Below are the code and all the weights of a small trained network. Each question names an input and a class and asks about switching units off, where a switched-off unit gives its printed mean instead of its output.

import numpy as np


def w(rows, s, z=0):
    codes = np.array(rows[::2]) - 128.0
    scale = np.full(codes.shape[1], s)
    scale[-1] = z or s
    return codes * scale


def f(y):
    return y / 2 * (1 + np.tanh(0.7978845608 * (y + 0.044715 * y**3)))


def log_softmax(a):
    a = a - a.max(-1, keepdims=True)
    return a - np.log(np.exp(a).sum(-1, keepdims=True))


def net(x, mask):
    res = np.array(x, float).reshape(1, 7) / 4 @ E
    y = f(res @ A[0][:, :-1].T + A[0][:, -1])
    res = res + np.where(mask, y, B[0][:, -1]) @ B[0][:, :-1]
    return log_softmax(res[-1] @ U[:, :-1].T + U[:, -1])


A, B = {}, {}
E = w([
[94,140,142],'x0',
[196,255,194],'x1',
[137,124,125],'x2',
[116,82,233],'x3',
[126,130,130],'x4',
[209,87,89],'x5',
[136,124,122],'x6',
],0.0072)
A[0] = w([
[103,98,100,51],'N1',
[86,120,134,134],'N2',
[124,167,107,49],'N3',
[137,149,104,238],'N4',
[117,65,42,197],'N5',
[106,125,158,246],'N6',
[102,167,95,124],'N7',
[72,124,200,249],'N8',
[72,63,126,67],'N9',
[142,134,101,254],'N10',
[91,119,125,150],'N11',
[114,88,174,109],'N12',
[61,62,54,64],'N13',
[94,100,93,64],'N14',
[218,159,166,132],'N15',
[86,68,124,59],'N16',
[220,133,104,152],'N17',
[106,69,125,63],'N18',
[142,189,155,84],'N19',
[82,156,121,215],'N20',
[192,232,129,154],'N21',
[154,138,136,165],'N22',
[104,91,41,61],'N23',
[159,171,119,209],'N24',
[163,72,249,114],'N25',
[71,169,88,204],'N26',
[131,170,85,82],'N27',
],0.014,0.0047)
B[0] = w([
[153,184,160,144],'N1',
[145,125,172,145],'N2',
[117,186,118,130],'N3',
[81,46,140,185],'N4',
[98,103,157,254],'N5',
[140,82,108,181],'N6',
[99,122,58,151],'N7',
[147,85,94,213],'N8',
[143,171,125,184],'N9',
[92,66,105,192],'N10',
[194,110,166,149],'N11',
[61,167,55,151],'N12',
[129,180,203,228],'N13',
[180,191,175,154],'N14',
[65,148,141,199],'N15',
[143,173,161,171],'N16',
[90,131,141,188],'N17',
[187,243,166,161],'N18',
[126,153,178,172],'N19',
[160,63,148,176],'N20',
[173,102,179,250],'N21',
[98,117,191,149],'N22',
[155,179,134,197],'N23',
[103,117,149,191],'N24',
[110,176,2,200],'N25',
[154,89,94,189],'N26',
[88,207,41,150],'N27',
],0.0058,0.0082)
U = w([
[215,191,196,3],'0',
[141,59,130,224],'1',
[162,30,154,175],'2',
[185,64,137,173],'3',
[127,210,3,72],'4',
[157,48,145,85],'5',
],0.013,0.0036)

Each question gives the input, the list of numbers given to net, and the class t.
The units are the neurons (one row each of A and B). Each row of codes is followed by its name. A weight is (code - 128) times the scale printed after its matrix; where a second scale follows, it is the last column's (A, B and U).
mask holds one flag per neuron, in row order. A switched-off neuron (its flag False) gives its mean, the last column of its row in B, instead of its output. The means were averaged over made-up inputs and are rounded, as every weight is.
A unit's drop is (log p(t) with every unit on - log p(t) with that unit switched off) / (log p(t) with every unit on - log p(t) with every unit switched off).
The circuit of an input: a set's keep is (log p(t) with only the set's units on - log p(t) with every unit switched off) / (log p(t) with every unit on - log p(t) with every unit switched off). Starting from the 12 units with the biggest drops (on a tie, the unit counted first), units are removed one at a time, each time the one whose removal leaves the highest keep (on an exact tie, the one counted first), for as long as the keep stays at least 0.8.
units of the circuit, in order: the units of the circuit, biggest drop first
most important unit: the unit with the biggest drop
k most important neurons: the k neurons with the biggest drops, biggest first
drop when u is switched off: that unit's drop, to one decimal
input [8,1,-3,-5,-1,-7,0], class 2: units of the circuit, in order -> [N20; N25; N26]
input [0,-2,-6,8,3,3,-7], class 4: 2 most important neurons -> [N25; N12]
input [4,-8,2,8,-1,-8,-6], class 0: most important unit -> N18
input [6,3,-6,-7,4,7,-8], class 5: 2 most important neurons -> [N21; N25]
input [8,-1,-4,-6,0,-3,-6], class 2: units of the circuit, in order -> [N25; N20]
input [0,1,-1,-7,-7,5,5], class 1: 2 most important neurons -> [N25; N4]
input [7,6,-1,-1,5,4,2], class 2: 3 most important neurons -> [N13; N18; N23]
input [-1,5,-8,-7,2,-4,-4], class 3: 4 most important neurons -> [N21; N25; N20; N4]
input [-2,0,-3,8,-3,-4,3], class 4: units of the circuit, in order -> [N25; N12]
input [0,-7,5,3,4,4,5], class 0: 2 most important neurons -> [N18; N13]
input [-2,2,3,6,-3,7,2], class 4: units of the circuit, in order -> [N25; N21]
input [4,-5,4,-3,-3,5,3], class 0: 2 most important neurons -> [N13; N23]
input [4,-3,2,7,1,0,-6], class 4: drop when N25 is switched off -> 0.5
input [-4,5,4,4,-6,8,0], class 1: drop when N18 is switched off -> 0.2
input [-3,-8,2,-7,3,-3,-6], class 0: drop when N23 is switched off -> 0.1
input [0,5,-7,0,-2,-3,-1], class 3: most important unit -> N13
